Below are the code and all the weights of a small trained network. Each question names an input and a target symbol and asks about switching units off, where a switched-off unit gives its printed mean instead of its output.

import numpy as np


def w(rows, s, z=0):
    codes = np.array(rows[::2]) - 128.0
    scale = np.full(codes.shape[1], s)
    scale[-1] = z or s
    return codes * scale


def f(y):
    return y / 2 * (1 + np.tanh(0.7978845608 * (y + 0.044715 * y**3)))


def softmax(a):
    e = np.exp(a - a.max(-1, keepdims=True))
    return e / e.sum(-1, keepdims=True)


def log_softmax(a):
    a = a - a.max(-1, keepdims=True)
    return a - np.log(np.exp(a).sum(-1, keepdims=True))


def net(x, mask):
    ids = ['ΓΘΞΨβδεζλπσω'.index(c) for c in x.split()]
    T = len(ids)
    res = E[ids] + P[:T]
    r = res
    for j in range(2):
        rows = slice(2 * j, 2 * j + 2)
        q, k, v = (r @ M[0][rows].T for M in (Q, K, V))
        z = softmax(np.where(np.tri(T) > 0, q @ k.T / 2**0.5, -1e9)) @ v
        o = O[0][rows]
        res = res + np.where(mask[j], z, o[:, -1]) @ o[:, :-1]
    y = f(res @ A[0][:, :-1].T + A[0][:, -1])
    res = res + np.where(mask[2:18], y, B[0][:, -1]) @ B[0][:, :-1]
    return log_softmax(res[-1] @ U[:, :-1].T + U[:, -1])


Q, K, V, O, A, B = {}, {}, {}, {}, {}, {}
E = w([
[113,141,58,20],'Γ',
[194,141,121,192],'Θ',
[59,104,184,89],'Ξ',
[102,114,213,252],'Ψ',
[94,91,96,153],'β',
[171,161,66,50],'δ',
[123,182,210,127],'ε',
[145,143,159,86],'ζ',
[156,226,124,109],'λ',
[85,107,97,90],'π',
[204,213,227,73],'σ',
[132,116,91,149],'ω',
],0.023)
P = w([
[123,153,78,146],'0',
[136,90,116,179],'1',
[150,118,193,9],'2',
[136,163,167,159],'3',
[149,78,97,200],'4',
[140,107,208,37],'5',
[150,191,193,151],'6',
[156,71,94,190],'7',
],0.012)
Q[0] = w([
[104,65,86,158],'h1',
[64,211,102,158],'h1',
[98,1,84,88],'h2',
[165,55,139,78],'h2',
],0.0085)
K[0] = w([
[109,51,118,111],'h1',
[172,88,254,206],'h1',
[72,125,87,142],'h2',
[212,172,115,144],'h2',
],0.0094)
V[0] = w([
[184,122,115,52],'h1',
[140,218,217,255],'h1',
[81,46,171,95],'h2',
[90,83,174,191],'h2',
],0.0085)
O[0] = w([
[164,126,208,63,103],'h1',
[178,54,176,68,255],'h1',
[2,126,159,21,124],'h2',
[81,194,110,191,160],'h2',
],0.0068,0.0084)
A[0] = w([
[130,105,226,153,131],'n1',
[145,74,165,138,193],'n2',
[112,100,181,150,245],'n3',
[122,113,98,193,28],'n4',
[123,79,11,106,152],'n5',
[111,165,188,116,49],'n6',
[68,93,217,116,169],'n7',
[105,147,169,148,9],'n8',
[170,166,157,114,245],'n9',
[123,121,104,188,202],'n10',
[130,166,122,35,18],'n11',
[64,35,120,131,164],'n12',
[67,125,45,137,134],'n13',
[104,129,192,151,254],'n14',
[181,120,175,117,233],'n15',
[46,159,212,90,128],'n16',
],0.013,0.0038)
B[0] = w([
[148,128,132,70,252],'n1',
[81,132,102,90,200],'n2',
[125,168,126,99,217],'n3',
[79,149,226,218,160],'n4',
[209,1,125,95,154],'n5',
[112,2,136,144,169],'n6',
[143,130,60,140,236],'n7',
[150,52,135,82,149],'n8',
[108,158,113,125,193],'n9',
[72,114,124,164,174],'n10',
[100,74,130,200,172],'n11',
[72,156,163,111,186],'n12',
[96,75,124,51,147],'n13',
[169,188,148,101,223],'n14',
[81,164,119,161,217],'n15',
[125,119,46,205,203],'n16',
],0.0078,0.016)
U = w([
[138,69,128,57,159],'Γ',
[173,141,71,254,3],'Θ',
[55,207,31,70,231],'Ξ',
[38,163,185,139,44],'Ψ',
[67,54,155,110,23],'β',
[209,103,42,132,91],'δ',
[145,196,77,63,123],'ε',
[117,179,95,94,139],'ζ',
[170,184,54,150,101],'λ',
[60,96,139,2,47],'π',
[170,139,233,29,216],'σ',
[133,63,91,184,178],'ω',
],0.0092,0.0057)

Each question gives the input, a string of symbols that net reads in full, and the target symbol t.
The units are the heads (2 rows each of Q, K, V and O) and the neurons (one row each of A and B). Each row of codes is followed by its name. A weight is (code - 128) times the scale printed after its matrix; where a second scale follows, it is the last column's (O, A, B and U).
mask holds one flag per unit, heads first, then neurons. A switched-off unit (its flag False) gives its mean, the last column of its rows in O or B, instead of its output. The means were averaged over made-up inputs and are rounded, as every weight is.
A unit's drop is (log p(t) with every unit on - log p(t) with that unit switched off) / (log p(t) with every unit on - log p(t) with every unit switched off).
unit that matters most: the unit with the biggest drop
k most important neurons: the k neurons with the biggest drops, biggest first
which heads matter: for each layer, one digit per head in row order, 1 if its drop is at least 0.15 and else 0, layers parted by /
drop when u is switched off: that unit's drop, to one decimal
input Γ σ Θ Ψ, target σ: 2 most important neurons -> (n1; n16)
input Ψ δ Ψ ε Ξ Ψ Γ, target Γ: which heads matter -> 10
input ω Ξ Θ Ψ Ξ σ Θ, target σ: which heads matter -> 10
input Ψ Ψ Ψ Ψ Ξ Ξ ε, target Ξ: which heads matter -> 11
input Γ π Ψ, target Θ: which heads matter -> 10
input Γ Ξ β Ψ Ψ Ψ, target Θ: which heads matter -> 11
input Ψ Ξ Θ ω Ψ σ λ, target σ: which heads matter -> 11
input Ψ Ψ Θ ω, target ω: unit that matters most -> h1
input ζ Γ σ Ψ Ψ ζ ε π, target π: 2 most important neurons -> (n13; n16)
input Ψ σ Ψ Ξ π, target π: 4 most important neurons -> (n13; n16; n12; n11)
input Γ Ψ σ δ π Ψ Ψ, target σ: 2 most important neurons -> (n1; n14)
input Ψ Ψ Ψ, target Ξ: 2 most important neurons -> (n7; n16)
input ω Ψ λ Ψ β, target β: drop when n16 is switched off -> 0.2
input β ω Ψ Θ δ, target δ: drop when h2 is switched off -> 0.1
input ε ε δ Ξ π Ξ Θ Γ, target Γ: unit that matters most -> n5
input σ Ξ Γ Γ Ψ, target Ψ: drop when n12 is switched off -> 0.1
